Each row is followed by its group and then its class within the group.
-181  103  177   35 -348  554 -170   93 -338 -234  266   73  -18  105  106   85  244  178  203   68 -320 -122 -360  219   30  -65  201  198 -106  526  205  252  113  119  466  221 : ph:E
-168  403  -90  103  -53  477 -136  221  106   65   22   74  116  -29  231 -151  219  -96  121   89  -83  -50 -330   23   29  -55  160   18   21 -115  210  220  286  -91  636 -233 : cq:W
-253   19   15  -45  -68  362   38  170   46 -273  228  184 -208   26  104  -66  126  199  203 -162 -169   14 -261  121   64   12  208  194   -7  473  -50  -14 -146   20  374 -396 : cq:F
 -82  121  131 -120 -276  382 -266  -66 -106 -139  268  246  187  235  251   88   89  122  164   -4 -318  -75 -632  167   68    6  102  231  -69  -48  252  215  -47   60  464 -124 : ph:Q
-135 -262  128 -164 -363  294 -201   71 -270 -349   22  116  -82  333  425  202  122  185  163  -26 -416   80  -72  119   54   40   45  214 -116   35   28  235 -167  314   85  -25 : ph:Q
-255   40  442 -171 -248  340 -223   35 -516 -330  264   54   27  167  116    9    2  185   93 -106 -320   51 -301  169  -62 -128  117  176 -108   83  -32  168  -98   85  286   18 : ph:E
-272 -103  -16 -144   47  748  -20   37 -186 -254  184  218 -332  129   17 -107  108  140  310  -69 -305   35 -272  113   35  -73  -49   41    6  328   65  -51 -147  222    9 -131 : cq:U
  78  -35  151 -279 -105  350  -46  -45 -198 -186   88   87  247  -39    6  118  116  144  169  105 -296   36 -157  -23  255  -18   89   54  -98    7 -119  121 -108  111   37   11 : ph:V
 -92  104  107  -29 -267  481 -156  131 -195 -208  127   83   22  187  309   96  -56   79   86   65 -313   18 -162   31   55   80  218  134 -173  100   99  144   -5   82  281 -148 : ph:E
 -65  232   32   49 -113  206  -83  109  -67  -52   13  -70   79 -103  377  202 -126  -11  -48  -97 -132 -175   37  168   89  -13   31   81   94 -142  264  285   13 -149  136   37 : ph:E
 -23   62  -47   94  -26  263 -146   92   14 -102  126  197  -74  -51  138  115  133   71   86  -28 -181 -210 -312 -102  105  -32    2  134 -193  -18   50   32  -78  -23  211   14 : cq:W
-149    7  216  -99 -350  624 -194   53 -288 -218  292   67  -27  262  189   76  187   56  273   75 -419  -48 -311   52   57  -37  185  195 -142 -113   11  101  139  152  253 -228 : ph:Q
 -93  133   45   61  -86  409   51  193  258 -122  112  158   10  -80   98  -89  118   95  209   -4 -304 -101 -244   53  -43  -40   72  107  -26  136   -7   82   20  242  515 -175 : cq:W
 -45  -19   47 -104 -294  222 -225   -1 -234 -321  126  104  -92   83  198  137  101   11   37  -39 -269  -48  -69  194  175   98   50  179  -52   81  -34  248 -108   15  236  -84 : ph:Q
 -73   83   18    5  -65  232 -240  -12 -124  -40   13   72 -126  110   29  156   76  -60   50    5  -74 -117   13  182  307 -115  -12  -24   41 -178  250  139  100  -22  274   93 : ph:V
-189   -2  132 -243 -296  301 -187   82 -233 -214  134  -22  -90  -86  259 -207  131   90  152 -155 -244 -152   -6  323  144 -106   35  323   61  114  134  106 -126   14  -74 -136 : ph:E
 -15  236 -144  -56  -86  349 -161   67 -186  -78  203  -17   38  -50  102   70   24  296  137  176 -259   68  -93   62   77   39   72  129  -44   28   26   83  -98    5  307  111 : ph:Q
 -57 -112   36 -257 -156  428 -305   47 -307 -345   72  196  -89  194  275   61 -148  274  277  105 -173  -44 -136  129  108   78  100 -145 -177  -73  -75   10  -56  287   47 -157 : ph:E
-107 -151  -12 -157  -30  154    9   54  124 -153  -90   17 -167  -69  145   49  102   24  -99  -37   31  -41 -204   87   40  -58  -21  -67  -53  263  112  -83  -20  333  382  -90 : cq:U
-119 -209  156 -118 -131  464 -130 -274 -164 -192  177  163  -22  148  -25  123  131  223  160  -35 -305   11 -164  100   20   28   88  261   -4  121  -68  100 -136   85  216  -11 : ph:V
-216   48  174  -70 -226  573 -293  185 -281 -301  314   37  -56   58  304   26  -21  131  157  134 -318   53 -272  185 -254  -53   95  148 -110   17  137  216  -17   75  397 -113 : ph:Q
-234 -240  109  -44  -56  562  117  156 -220 -377  373  149 -150  273   50 -163  283  337  291   -2 -364   66 -494  181   -4 -222   57  280  -48  466  -72   17  -50  260  342 -140 : cq:F
-185   15  125 -330 -287  494 -236   85 -277 -181  248   -5   86   87  229   51  118  627  125  103 -339 -116 -167  183   -9   -7  144  136  -99 -200  177  229  194   63  468  -15 : ph:E
-210  136  159   95 -203  450 -227   60 -203 -159  349   79  -63  162  147  276  123  244  190   -5 -377 -165 -366   30   19  -26   14  260   -6   32  181   50  131    5  407 -108 : ph:V
-263  157  236   40 -276  418 -188  123 -240 -217  150   32   46  -55  115  254  141  104  290  -88 -313  -99 -290  517  181  198 -105  394   21   -2  266  462  119  102  391  -76 : ph:Q
-118  334   11  -72 -207  689 -312   95 -151   -4   -7   31  -18 -136  298   55   56   28   89 -270    9  -45  -85  313  246  -63   84   38  -35   91  132  154    3  117  417 -138 : ph:Q
-238 -160   63  -32 -255  364 -183   70 -242 -282   67   93 -109   26  172   55  268  453  168   36 -226  -82  -36  107  252  -19  206  148  -78  257  133  139 -101  109  173  -40 : ph:Q
 -27  -98  -79  -61  -27  -66  -22   48 -118 -167  -47  136  -62 -129  171  -51 -110  -88   99    5  -94   17   15  -30   13   76    0  333  -64  272  -14   33  -25  188  259   -4 : cq:F
-194   46  -12  147   54  555 -155  -39 -171  -31   79  222   94   10  197  -52  116  142  120  -36 -203  -62 -396 -136  120   -2  -58   17  -34  112   79  178  185    9  393 -167 : cq:W
-132 -223  -64 -135  -31  509  -59  227  135 -170   -4  114  -66    8  173 -135   -3   90  125  -46 -247   82 -282  117  161   45   43   41  108  338  160  229  224  162  520 -157 : cq:U
-175  -36   -3   27  221  892   83   89   11   41  174  157 -185 -102  148 -164   65  132  146  -81 -143   21 -313   56   59  -47   -8  -24  -96  247  178   -5 -135   27  346 -246 : cq:W
-151   16  252  144 -178  357 -112   42 -188 -284  225   68   26  -47   79  -35  214  479  270  -78 -181  -78 -218  319  -12  -27   54  236   96  117  225  220  190  114  509 -239 : ph:V
  38 -161  123  -73 -266  426   16   97 -385 -191  135  193  -24  -95   45  192  123  169  181   86 -288  -71  -93   86  161   55   80   50 -201  160  -43  167 -128   52  -49   19 : ph:Q
 -26   37 -134 -162    0  351 -119  145  -44 -172  130   98  155  145  208  -52  -29   48  164  142 -164  -53 -265  112   92  -34   58  -81 -154   77   97   -9  -11  183  224   -6 : cq:U
-202  360   86  103 -144  244 -169  180 -184 -128   81  -34 -161  -64   51 -106  122  207   29 -146 -186  -53 -102  217   74   54   78  377  103  253  147  160 -189 -108  272  -65 : ph:V
 -92   13   12 -164 -210  193  -34  130   48   55    0   41  106   43  299  -65  -30   13  233   50  -14   53 -301  -51  -27  164  -32 -176   -1  -47   59   81  -40 -561  170 -190 : cq:W
-319  332  152  119 -272  432 -138  225  -52  -38  136   97  -46  -79  220  -74   19   27   33   17 -148  -87 -232  170   59   36   78   83   -3 -144  250  455   44    9  524  -67 : ph:V
-193   26  101 -138  146  500   70  231  -71 -201  266  245  354 -112   31 -126  127  238  314 -131 -328    1 -460   -2 -115   36   61  264 -134  275  -76  -75  -47  197  445 -149 : cq:F
-111   89  127 -117 -153  286  -15  142 -169 -276  242  111  -82  159  229   67  134  -43  229 -234 -272 -141 -313  170  107  -84 -164  212 -111  143  199   43  -86  321  411 -214 : ph:Q
-159   93  156   98 -344  294 -140   60 -223 -189  305   64  158  -25   80  162  213  181   84    2 -232  -78 -129  191  -44  -79   43  357   38 -103  220  170 -156  -23  349   27 : ph:V
-355   16  125  -25   62  606  115  201 -245 -281  243  188 -130  127   84 -182  150  280  327  -78 -252  -77 -349  122   55  -25  186  150   -9  425  -31   64 -128  370  332 -259 : cq:U
 -89  103  -83  -28  -60  523 -171  110  221   38   77  124   30   49  295 -162  112    3  163 -255 -204  312 -446  -17  139  -36  475 -183  -47  -70  162   88  192  161  458 -224 : cq:W
-106    7   24   10  117  549   71  -41  -30  -92  129  190 -353  165   71  -10    8  186  102  -31 -197  -27 -222   21  -30   86   83 -106 -246  122  110  137   73  159  354  -41 : cq:F
 -64  183  100  106 -241  561 -241  192   12 -177  243   64  136  144   83   29  109  144  185  -45 -259 -150 -304  188   33  -32  171   51   32 -202  193  193  209   38  573   -1 : ph:E
-158 -210  201 -156 -190  413 -167   64 -363 -251  362  396  -65  261  132    8  103  231  356   29 -450  -30 -246   89  158  -13 -107   82 -183  332  -75   27 -136  152   87  -50 : ph:V
-136   44 -153 -275  -41  230   28  167   13 -162   97  176   -6 -204    5  -74   37    2  345 -203 -249 -202 -264  -49  120   32  -39 -106   96   56  347  156  116  117  427  -35 : cq:U
  17  148  155  -89 -257  353  -65  -24  -77   61   -3  -94   32   68  237   16  -82  126  158  -11 -106 -114 -140  148   49  -16    0   47   -2 -183  208  275   31   86  396   74 : ph:E
 -64  260   17   -2 -149  489 -272   54 -167 -174  132   29   11  -53  251   98   78   45   30  146 -384  -85 -166  243  -56   -2    7   93  -17 -163  163  240   19    8  448  -24 : ph:Q
-255  129   79  -87 -115  204 -222   34 -507 -390  -24   45  -46  -34   39  -16  129  109  115 -133 -170  -53 -126  180  316  -25   40   63  -78  174   66  181  -29  106  352  -72 : ph:Q
-130 -158   57 -135  -82  371   67  -49   30 -112  266  247   51  137  191 -108  361  171  134   37 -289  -25 -576  112  -10  -26  -11  -71 -210  201 -174   22   44  111  421 -193 : cq:W
-123  400  252  -27 -394  390 -153  236  -12 -171  284  -74   95 -243  215  141   76  -12   19   59 -183 -199 -114  281  -15   48   82  120  188 -336  364  212  219   80  488   82 : ph:Q
-339   96  118   52 -402  651 -305  209 -316 -589  343   39   28   52  211   51  140  406  196   -1 -187 -734 -376  260  -30  -25   86  294 -110   37  337  171    4   39  401 -184 : ph:Q
-400 -293  161 -103  133  482  -90  144 -181 -251  201  281 -115  202  121 -179  245  186  215 -242 -282  235 -405  133   -3   19   31  101  -71  270  106   54  -87  117  404 -273 : cq:W
-116  -90  -38  178   41  147   98   47  -59  224  149  165  -98  105    8   57   98  172  179   39 -159   15 -111   57   54   60  -45   51  -65  300   53   81  -74  129  207 -150 : cq:F
-174  -61 -107    5   48  165 -144  117  164  136  -69    6 -134  -59   60    9   10  -11   21  -94 -134  -27 -201  -12   78  -19   -3   52   63  145  -23  -52   31  216  284 -251 : cq:W
-107  -48 -101 -154 -135  223   27    0  -68 -143   44  -30  -29   54  137   33   31   68  167  -89 -160  -69  -73   68  109   -8  -40  189  700  146   29  117 -200   25  142 -109 : ph:Q
 -67  348  138 -123 -278  327 -238  137 -216 -111   98    8   22   29  156  247   -8   44  278   75 -184 -125 -162  206  179 -111   55  -13  -97  -42  101  253   43  112  301  -33 : ph:Q
-115   28 -196  -43  -64  266   47   68   75 -120  -35   94 -114 -127   28  -50   49   58   56 -144 -170  -38  -19  168  170  -75  -14  -76   67  371  -54   82  -29  181  321  -92 : cq:U

Each row is followed by its group and then its class within the group.
 -85   35  -11   24  -98   77  -58  314    3   93  -24  -40  -43  -13  -64  -53   23   48    0  266  -62   15  -56  -16   63  -33    8  -63  157   24  -25 -308   87   15  -17   78 : K:nz
 -12   39   15   39  -71   38  -37  269   29   18  -94  -22  -18 -101  -22 -116  130   53   -7  125   89   40  -33  -56   28  -27   50  190  -48   23   24 -378   71 -135   -7   42 : K:nz
 80  35  47  41   1 -23 157  95 -13   7  56 -28  44 115 -51 -80 254  90 -66 -41 -36  56   6 -25 -46 118 -29  -9  49 155  36 161 -25 238  48 -45 : A:Th
  17  101  -39   -7 -192  151 -123   60   30   -7  -84  -40  -17  -50  161   72   59  -13   72   21  -34   -2  -43  -42   93  -53    0  -11  -41 -113   23 -451  -47 -116  -17   42 : K:Cc
  15  -34  -30  -21    1   25  167  176 -105   21  -10  -32   59  -66 -121 -155  361   14  -27  -12 -109  -20   -7  -36  -25   19  -14  -72  -29  149  111  203   72  163  -48  -99 : A:Th
 -38   39  -54  -19  -61   64   -2  218    2  -91  -95 -130  -82   -5  -10   10  361  -53   16   92  -10  -11  -37  -28   43  -75   37  -63    1   22   67 -391   63 -151  -89   54 : K:nz
  68  -12    3   35  -64    7   -3  286  -20   29   27  -58   75  -65 -115  -61  290  182  -66  126  -26   38  -57  -63   -5   30  -63  -25   15  136  -26   20   32   86    8  -49 : A:qh
-156  -44  -71  -70  -41  291 -131  -80   36    5 -109   -9 -148  -48   16  -43  -29   61   23   10  -38   45 -143   76  129  -64  117  -61   28  -35  -45 -515  -73 -106  -49   81 : K:Cc
 -84   17  -45  -42  -68   29  -50   -2   -3  115  -89  -77 -110  -46  -49   36   33   27   58  148  -19   55  -36  -10   73   69  -16  -92  -45 -123  -22 -339    1 -151   -8   85 : K:Cc
 -40   25  -44    5  -20   72 -147   45 -198   49 -116  -20   -8  -37  -23  -12  -19   19  -45   32  178   17 -132    5   66   -3  -13   -1   -8  -34  -16 -450  -13 -127  -48   67 : K:Cc
 134  -19    1   19  -74    4   95  472  -79   37  103    1  123   -9  -55   -6  241   15   72  195  -21   20   17 -117  -99   26   18  -34   36  122  -24  138   -7   25  -52  -86 : A:qh
  37   32   10   27  -40   -8   84   90   35   15 -134  -14  -84  -18 -105 -153  335   68  -72  -17  -62  -41  -34  -13   29   46   36  -10   26  142  102   65  -26   77   35  -77 : A:Th
-106   43  -29  -19   18  162 -126 -112   48  -58 -116   -4  -90 -134  -13    0 -180    6  227   19   57  -12  -70   84  110  -62  116   43    2  -41  -12 -515 -112 -145  -17   86 : K:Cc
  46  -35  -40  -12   46   -2  138  317  -29   33   22  -16   56 -228 -121 -111  470   49  -26  113  -11   44  -28  -72  -17   53  -45 -118  -13  -10   -2  104   30   59   82   -8 : A:qh
 -78   40  -51   -5  -27   53  -47  248  -47   38  -81 -108   -9 -109  -18  243  200   66   36  102  -45   22  -59  -51  100   49   75    2  -39   33   10 -381   68  -85  -48   54 : K:nz
 -31    6   -8  -28  -91   59  -76   41   11  -58  -93  313   12  -80   63   40  -27  -36  -34   30   44   38  -75    4   87  -41   16    2    0  -61   69 -436   35 -224   29   66 : K:Cc
 -28   19   -8   52  -70   38  -42  261   21   40 -140  -22  -73 -142  -48  -10  114   63   66  125  -11   20  -61  -58  132  -59   72  -28   -9  -28    7 -398   33 -126    1    6 : K:nz
   7  -35   62    5   -6  -64  122  115  -83    0   45    6   54   -2  -53    2  296   53   11  -26   54   43    8  -28  -65   28  -72  -36   11  113   19  248   19  175 -127  -20 : A:Th
 134  -14   62   46  -24    4   36  441  -30   54   76   30   74  -50 -166    1  320   68    4  154  -64   36  -53  -71  -95  -61  -13  -46  -24  160  -54  177   52  105  -52  -59 : A:qh
  86  -32   47   -9  -49  -33   98  413  -69   53   76   21   -2  -35 -137   -9  281  140   14  122  -61    1   26 -110 -101  -22   14   22  -10   79  -59  128   61   44  -22   54 : A:qh
  84   35   63   -7    9  -10   66   91  -49   24   91  174   67    3  515 -157  254  100    9   17  -67  -12  -12  -19  -38   -6  -54  -48   14   63   58   31   -8  -91   -7 -118 : A:Th
  65  -31    0 -172   14    1  119  319  -31    8   31   25   33  -37  -84 -133  282  -38  -81  130   27  -35  -10  -78   22   21  -11 -169   36   95    2  144   45  118   -3  -50 : A:qh
  41  -40   23  -11  -50  -25  140  391   18   20   61   -7   93   69  -94 -120  387   36  -39  191  -37   -4   -2  -95 -115   42  -27  -91    9  134    2  182   50  -12   70  -39 : A:qh
 -61   59    6  -34   -9  149  -60  -92   26  182  -60   -4  -99  243   -4  -12  -46   85   53    4  -45  -34  -63  -27   62 -181   22    3   31 -114   10 -371  -36 -116  -83  102 : K:Cc
 -44   -5  -55  -16  -63   82  -67 -147   10  -21  -83  -45  -43  -46   82   -5  -32    9    8    0   31  -13  -77   39   53  -70   16  -43   89  -73   -4 -296   13 -135   10  128 : K:Cc
  -5 -170 -112   -8    7    6  -54  278  -23   33  -73   31  -35 -120   -4  -93  153   15   98   90  -33   85  -30 -103   79  -70   36 -119  -59    5  -10 -423   54  -64   66   16 : K:nz

Each row is followed by its group and then its class within the group.
 141  -13  -81  141   53   22    7 -227  -50  146  338  -16  212 -119  -16   44 -161 -191 -183   33   25  -20   87  137   34    8   62  -49   25  186   22   18 -145  -62  169   18 : Y:Sm
  24   12   48 -132   40  -23   46 -161  177   88  276   73   98 -144 -104  148  -80  -66 -199   19  -46   -9  139  260  -16  -89   88  -41  -12  113   46  -11 -104   55  218   38 : Y:Sm
  33  151  209 -126   66  -53   22 -372 -131 -238  -21   69  -99 -125  142   22 -243 -198  235   11  -23  -45 -135   34 -193  -79  -42 -106   73  -87  -27 -242   79 -129 -106  -34 : L:rc
  68   23  -62 -107  -68  -32   73    3  302 -149  -39   80  203   35  -34  -33 -256 -201  -76  150  -48   12   31   58  204 -121   89   -5    4   70  139  -40  -26   40  137   49 : Y:Lh
 -96  -26   24  112  108  534   46  168 -572  246  -17   13 -105  -51  144   48 -318 -339  -83  -30  -67   26 -139  -71  -83  125  -69 -108  103  -18  -41   61   34   20   85   -8 : P:Mf
 -62  127   91  157   -6   48   72  -88  -58 -409  -24   96  -12 -178  -56  -43 -563 -243 -192  -18  -93   59 -244 -149  -41   30  -31   -5   42  -30  106  -25   14   -6 -138  -32 : L:dj
-634   31   52  233   49   52  -10  198 -177 -216 -237   -6 -105  -11  -69  -61 -215 -211 -484 -132  -37  100 -205 -101  -63  372   13  157  -26    0  -31   11   49    3 -156  -27 : P:jg
 227   24   94  372   -5  -12   -7 -173   89 -305  -74  -72  -83 -108  -90  -36 -397 -169  119    9   17   47 -176   51 -167   34  -86    6   39  -91 -122   20   79  -32 -228  -13 : L:dj
-409  305  180  158   51   22   75 -307 -310 -102   84    0 -115  -59  -10   -2  124  190   91 -203 -190  -30 -237  -57 -103   15 -125  200  108 -171  -18   24  -15  -96  -96  -36 : P:Mf
-634   21  273   13  -61   74   10   41  -23 -161 -270   43 -179   -5  -29   82  -81    6  121 -213 -158   83  -67    8 -120 -229  -64   84  -89   20  -58   45  143 -126 -135  -12 : P:Mf
 -41   29   98 -293  -69  -54   46 -197  171  219   85   92  115   -8  -45   77  229  152  191   76  -71   51   79  241   70  -78   83   80  -30  134  -66   15   23  -54  209  -26 : Y:Sm
 367  127   95  363  -22  -47   35 -142  -41  -45  111  -20  242 -185   55  -62 -135 -149   59   17 -224    3  -45   47  -88  -16   68  -93  -52   19 -123  -14  -37 -117   34  -41 : L:dz
  92  205  138  418   64  -71  -25 -129 -131 -364  321   60   15 -162  183  -44 -456 -504 -186  -81   28  -94 -129   15    5   31  -37  134  -19  -31   43  -27   -9  -53  -50 -108 : L:rc
